data = [-0.2 -2.0 -0.3 -1.1  1.5 -1.4 -1.0  1.1]
data[0] => -0.2
data[5] => -1.4
data[2] => -0.3
data[6] => -1.0
data[4] => 1.5

X =
array([[4181, 6280, 5833, 6206, 6256, 5164, 5197, 6143, 5639, 4661, 5313,
        8261, 5573, 6443],
       [2811, 7768, 4347, 5718, 5672, 8631, 8113, 7010, 6399, 6688, 9488,
        7582, 8130, 5212],
       [4479, 7314, 4132, 4832, 5028, 7305, 6326, 7017, 6284, 7174, 8883,
        6911, 6182, 4397],
       [7853, 4595, 6592, 6166, 5532, 3345, 3869, 5777, 4918, 5382, 2992,
        6758, 4168, 6907],
       [2495, 8011, 4333, 6014, 5520, 8444, 8245, 7316, 6209, 6640, 9162,
        7977, 8409, 5503],
       [5603, 5976, 6392, 6201, 6427, 4469, 4822, 5608, 5439, 4151, 4519,
        7844, 5242, 6682],
       [2946, 7872, 4486, 5603, 5823, 8562, 8165, 7082, 6305, 6397, 9536,
        7703, 8225, 5075],
       [6829, 4183, 6658, 6034, 6042, 3965, 3958, 5273, 4996, 4968, 3406,
        6975, 4078, 6967],
       [5914, 6304, 6794, 7371, 6248, 4076, 4722, 5559, 6110, 4912, 3389,
        6409, 5257, 7688],
       [8054, 4254, 7052, 6392, 5890, 3430, 3762, 5374, 5102, 5213, 2902,
        6151, 4049, 7241],
       [2668, 7992, 4314, 6381, 5195, 8614, 8418, 7297, 6199, 7074, 9193,
        7523, 8581, 5959],
       [5340, 6067, 6443, 6636, 6280, 4349, 4694, 5700, 5628, 4471, 4128,
        7462, 5112, 7077],
       [5580, 6292, 6350, 5616, 6728, 4392, 4442, 6216, 6001, 4475, 4927,
        7481, 4884, 5534],
       [7939, 4718, 6863, 5639, 6060, 3418, 3626, 5349, 4933, 4604, 3497,
        6767, 3914, 6485],
       [6843, 7082, 5603, 5884, 5595, 4987, 4443, 6915, 7322, 7269, 6602,
        5083, 5159, 5037]])
X[0,0] = 4181
X[0] = [4181, 6280, 5833, 6206, 6256, 5164, 5197, 6143, 5639, 4661, 5313, 8261, 5573, 6443]
X[1] = [2811, 7768, 4347, 5718, 5672, 8631, 8113, 7010, 6399, 6688, 9488, 7582, 8130, 5212]
X[9,5] = 3430
X[13,12] = 3914
X[4] = [2495, 8011, 4333, 6014, 5520, 8444, 8245, 7316, 6209, 6640, 9162, 7977, 8409, 5503]
X[13,5] = 3418
X[13] = [7939, 4718, 6863, 5639, 6060, 3418, 3626, 5349, 4933, 4604, 3497, 6767, 3914, 6485]
X[8,13] = 7688
X[3,13] = 6907
X[7] = [6829, 4183, 6658, 6034, 6042, 3965, 3958, 5273, 4996, 4968, 3406, 6975, 4078, 6967]
X[5,11] = 7844
X[4,10] = 9162
X[1,11] = 7582
X[9,13] = 7241
X[5] = [5603, 5976, 6392, 6201, 6427, 4469, 4822, 5608, 5439, 4151, 4519, 7844, 5242, 6682]
X[0,7] = 6143
X[:, 8] = [5639, 6399, 6284, 4918, 6209, 5439, 6305, 4996, 6110, 5102, 6199, 5628, 6001, 4933, 7322]
X[14,0] = 6843
X[1,12] = 8130
X[:, 9] = [4661, 6688, 7174, 5382, 6640, 4151, 6397, 4968, 4912, 5213, 7074, 4471, 4475, 4604, 7269]
X[0,5] = 5164
X[6,3] = 5603
X[:, 11] = [8261, 7582, 6911, 6758, 7977, 7844, 7703, 6975, 6409, 6151, 7523, 7462, 7481, 6767, 5083]
X[11,5] = 4349
X[9] = [8054, 4254, 7052, 6392, 5890, 3430, 3762, 5374, 5102, 5213, 2902, 6151, 4049, 7241]
X[13,8] = 4933
X[:, 3] = [6206, 5718, 4832, 6166, 6014, 6201, 5603, 6034, 7371, 6392, 6381, 6636, 5616, 5639, 5884]
X[8] = [5914, 6304, 6794, 7371, 6248, 4076, 4722, 5559, 6110, 4912, 3389, 6409, 5257, 7688]
X[7,3] = 6034
X[1,13] = 5212
X[9,9] = 5213
X[1,5] = 8631
X[2,12] = 6182
X[:, 4] = [6256, 5672, 5028, 5532, 5520, 6427, 5823, 6042, 6248, 5890, 5195, 6280, 6728, 6060, 5595]
X[14,10] = 6602

m = array([ 118, -418, -380,  368,  549, -511, -412,  616,  297])
m[0]	118
m[7]	616
m[2]	-380
m[1]	-418
m[5]	-511
m[3]	368

A =
array([-0.187, -0.078, -0.095,  0.137,  0.102,  0.014, -0.040, -0.007,
        0.201,  0.051,  0.104, -0.113])
A[0] => -0.187
A[4] => 0.102
A[9] => 0.051
A[1] => -0.078
A[11] => -0.113
A[5] => 0.014
A[6] => -0.040
A[7] => -0.007
A[10] => 0.104
A[8] => 0.201

arr =
607	364	547	456
5	334	493	496
410	224	421	315
801	492	409	454
16	473	406	394
271	303	411	424
arr[-6][0] = 607
arr[:, 3] = [456, 496, 315, 454, 394, 424]
arr[-4][-4] = 410
arr[:, 2] = [547, 493, 421, 409, 406, 411]
arr[-1][0] = 271
arr[-5][-3] = 334
arr[-2][-3] = 473

grid = [-7.56  5.21 -2.96 -1.21  1.85  0.68 -1.96 -4.06 -3.56 -4.49 -6.51]
grid[0]	-7.56
grid[1]	5.21
grid[10]	-6.51
grid[8]	-3.56
grid[6]	-1.96
grid[2]	-2.96
